Here is a tiny trained network, its code and every weight. The questions are about switching its units off for an input and a target symbol, where a switched-off unit gives its printed mean instead of its output.

import numpy as np


def w(rows, s, z=0):
    codes = np.array(rows[::2]) - 128.0
    scale = np.full(codes.shape[1], s)
    scale[-1] = z or s
    return codes * scale


def softmax(a):
    e = np.exp(a - a.max(-1, keepdims=True))
    return e / e.sum(-1, keepdims=True)


def log_softmax(a):
    a = a - a.max(-1, keepdims=True)
    return a - np.log(np.exp(a).sum(-1, keepdims=True))


def net(x, mask):
    ids = ['ΔΛαβεζξστ'.index(c) for c in x.split()]
    T = len(ids)
    res = E[ids] + P[:T]
    u = 0
    for l in range(2):
        r = res
        for j in range(3):
            rows = slice(4 * j, 4 * j + 4)
            q, k, v = (r @ M[l][rows].T for M in (Q, K, V))
            z = softmax(np.where(np.tri(T) > 0, q @ k.T / 4**0.5, -1e9)) @ v
            o = O[l][rows]
            res = res + np.where(mask[u + j], z, o[:, -1]) @ o[:, :-1]
        u += 3
    return log_softmax(res[-1] @ U[:, :-1].T + U[:, -1])


Q, K, V, O = {}, {}, {}, {}
E = w([
[188,165,190,70,169],'Δ',
[117,254,50,72,130],'Λ',
[172,208,169,161,81],'α',
[226,100,152,173,224],'β',
[119,138,32,153,129],'ε',
[181,135,122,241,155],'ζ',
[28,89,146,117,215],'ξ',
[73,66,143,115,95],'σ',
[67,104,131,199,72],'τ',
],0.011)
P = w([
[108,28,141,138,66],'0',
[3,142,87,134,173],'1',
[28,135,91,133,193],'2',
[42,141,89,129,210],'3',
[59,146,92,130,225],'4',
[71,143,86,128,240],'5',
[72,138,89,115,238],'6',
],0.0053)
Q[0] = w([
[141,158,184,164,42],'L0H1',
[121,125,117,121,152],'L0H1',
[191,18,164,238,48],'L0H1',
[101,107,149,125,174],'L0H1',
[156,212,121,39,194],'L0H2',
[142,114,160,137,139],'L0H2',
[100,91,115,68,46],'L0H2',
[100,40,121,136,48],'L0H2',
[80,187,176,187,144],'L0H3',
[136,110,33,107,133],'L0H3',
[137,175,140,216,84],'L0H3',
[108,4,160,185,166],'L0H3',
],0.026)
K[0] = w([
[102,157,171,115,93],'L0H1',
[139,120,119,128,143],'L0H1',
[39,94,121,255,71],'L0H1',
[137,128,144,141,173],'L0H1',
[163,152,98,63,169],'L0H2',
[120,128,146,128,130],'L0H2',
[74,87,121,103,104],'L0H2',
[78,83,146,141,84],'L0H2',
[148,179,190,145,105],'L0H3',
[171,101,83,148,140],'L0H3',
[130,133,159,149,62],'L0H3',
[78,153,36,186,87],'L0H3',
],0.035)
V[0] = w([
[156,163,165,170,131],'L0H1',
[153,99,94,162,125],'L0H1',
[61,72,81,31,103],'L0H1',
[135,47,48,139,176],'L0H1',
[2,90,196,150,160],'L0H2',
[132,128,124,131,124],'L0H2',
[187,78,27,149,85],'L0H2',
[128,170,79,96,117],'L0H2',
[165,101,152,94,144],'L0H3',
[108,141,84,162,142],'L0H3',
[111,141,126,135,109],'L0H3',
[152,108,143,118,156],'L0H3',
],0.0099)
O[0] = w([
[176,174,114,129,103,149],'L0H1',
[166,66,81,107,141,89],'L0H1',
[21,71,169,166,167,74],'L0H1',
[159,61,93,67,178,143],'L0H1',
[221,175,89,228,172,255],'L0H2',
[117,121,130,109,126,121],'L0H2',
[128,2,132,63,105,13],'L0H2',
[99,121,109,60,181,130],'L0H2',
[72,89,171,121,162,66],'L0H3',
[170,185,120,123,95,185],'L0H3',
[146,131,103,138,124,144],'L0H3',
[87,110,171,116,137,107],'L0H3',
],0.0083,0.0026)
Q[1] = w([
[74,243,171,52,164],'L1H1',
[207,153,253,185,107],'L1H1',
[153,42,188,125,82],'L1H1',
[64,134,154,78,24],'L1H1',
[105,99,170,172,157],'L1H2',
[78,188,141,82,65],'L1H2',
[149,85,162,167,145],'L1H2',
[248,110,166,220,139],'L1H2',
[171,78,214,192,130],'L1H3',
[14,200,122,45,130],'L1H3',
[132,148,151,146,202],'L1H3',
[128,132,79,127,242],'L1H3',
],0.02)
K[1] = w([
[165,210,185,25,255],'L1H1',
[217,69,226,195,103],'L1H1',
[107,60,134,245,104],'L1H1',
[137,197,79,199,187],'L1H1',
[67,89,169,159,94],'L1H2',
[78,185,83,103,110],'L1H2',
[104,80,179,161,77],'L1H2',
[141,92,230,203,64],'L1H2',
[98,88,128,212,118],'L1H3',
[100,248,187,16,171],'L1H3',
[164,99,182,129,185],'L1H3',
[183,85,134,94,218],'L1H3',
],0.02)
V[1] = w([
[98,114,194,222,112],'L1H1',
[96,153,174,80,40],'L1H1',
[150,77,194,124,179],'L1H1',
[92,167,144,111,34],'L1H1',
[128,129,106,129,180],'L1H2',
[123,141,105,151,214],'L1H2',
[43,102,125,134,129],'L1H2',
[154,123,202,40,173],'L1H2',
[195,128,253,166,99],'L1H3',
[197,143,100,115,85],'L1H3',
[134,142,47,115,19],'L1H3',
[100,55,153,65,158],'L1H3',
],0.014)
O[1] = w([
[65,195,26,102,193,147],'L1H1',
[249,199,126,45,131,82],'L1H1',
[101,147,45,152,75,108],'L1H1',
[227,194,161,47,173,104],'L1H1',
[158,110,145,119,97,173],'L1H2',
[182,118,187,92,73,237],'L1H2',
[217,100,113,18,142,133],'L1H2',
[232,119,47,172,91,12],'L1H2',
[146,122,197,80,1,127],'L1H3',
[133,15,146,187,100,96],'L1H3',
[174,2,213,162,202,27],'L1H3',
[29,212,141,219,156,1],'L1H3',
],0.0092,0.006)
U = w([
[99,175,134,91,66,253],'Δ',
[155,163,119,154,252,122],'Λ',
[157,104,195,118,126,50],'α',
[116,76,155,167,110,217],'β',
[53,16,84,58,198,199],'ε',
[154,59,15,107,141,96],'ζ',
[62,118,19,113,176,45],'ξ',
[139,138,78,208,106,51],'σ',
[115,183,167,218,182,8],'τ',
],0.004,0.0033)

Each question gives the input, a string of symbols that net reads in full, and the target symbol t.
The units are the heads (4 rows each of Q, K, V and O). Each row of codes is followed by its name. A weight is (code - 128) times the scale printed after its matrix; where a second scale follows, it is the last column's (O and U).
mask holds one flag per head, layer by layer. A switched-off head (its flag False) gives its mean, the last column of its rows in O, instead of its output. The means were averaged over made-up inputs and are rounded, as every weight is.
A unit's drop is (log p(t) with every unit on - log p(t) with that unit switched off) / (log p(t) with every unit on - log p(t) with every unit switched off).
The circuit of an input: a set's keep is (log p(t) with only the set's units on - log p(t) with every unit switched off) / (log p(t) with every unit on - log p(t) with every unit switched off). Starting from all 6 units, units are removed one at a time, each time the one whose removal leaves the highest keep (on an exact tie, the one counted first), for as long as the keep stays at least 0.8.
circuit, biggest first: the units of the circuit, biggest drop first
most important unit: the unit with the biggest drop
heads that matter: for each layer, one digit per head in row order, 1 if its drop is at least 0.15 and else 0, layers parted by /
drop of u: that unit's drop, to one decimal
input ξ ε τ ζ, target Δ: heads that matter : 111 / 011
input Λ ξ ζ τ Δ β, target α: heads that matter : 010 / 101
input ζ α Δ β, target β: circuit, biggest first : L0H1, L1H3, L1H1, L1H2
input Δ α Λ τ Δ, target Δ: circuit, biggest first : L1H3, L0H3
input τ α τ ζ ε τ, target ε: circuit, biggest first : L1H3, L1H2, L1H1, L0H2
input Δ ξ σ α Δ Δ ζ, target ζ: most important unit : L0H3
input ζ σ β, target β: circuit, biggest first : L0H1, L1H3, L1H1, L0H2
input α β α τ, target Λ: circuit, biggest first : L0H2, L1H1, L0H1
input Δ α Λ Λ, target Λ: circuit, biggest first : L1H3, L0H2, L1H1
input α α τ τ α, target α: circuit, biggest first : L1H3, L0H1, L1H1
input Δ ε ε τ σ ζ ε, target Δ: heads that matter : 101 / 001
input τ Δ β, target ε: heads that matter : 010 / 111
input Δ ξ Δ τ Δ ε τ, target ζ: heads that matter : 011 / 011
input Δ Δ ξ, target Δ: circuit, biggest first : L1H3, L0H3, L0H1
input ξ Λ ε Δ α σ, target Δ: heads that matter : 110 / 011
input ξ Δ Δ σ Δ ζ, target Δ: most important unit : L0H2
input β τ ξ α, target β: heads that matter : 100 / 101
input α ε Λ ζ τ α β, target Λ: heads that matter : 110 / 110
input ε α β τ ε, target β: circuit, biggest first : L0H1, L1H1
input α σ ζ α, target α: circuit, biggest first : L1H3, L0H1
input σ ζ β ξ τ, target ξ: heads that matter : 110 / 101
input Λ ε ζ ξ Δ τ σ, target α: most important unit : L0H2
input α τ ζ ζ, target Λ: circuit, biggest first : L1H1, L0H1
input τ τ ε ε ε, target ε: circuit, biggest first : L1H1, L1H3
input σ ζ ε, target ε: heads that matter : 000 / 101
input τ Δ ε ε ξ Δ ξ, target Δ: heads that matter : 001 / 001
input α α α ξ Λ α, target Λ: most important unit : L1H3
input Λ Δ Λ ξ α Δ ζ, target α: drop of L1H1 : 0.8
input β Δ Δ σ τ, target σ: drop of L1H1 : 0.2
input Δ β α σ τ σ, target ζ: drop of L1H1 : 0.1
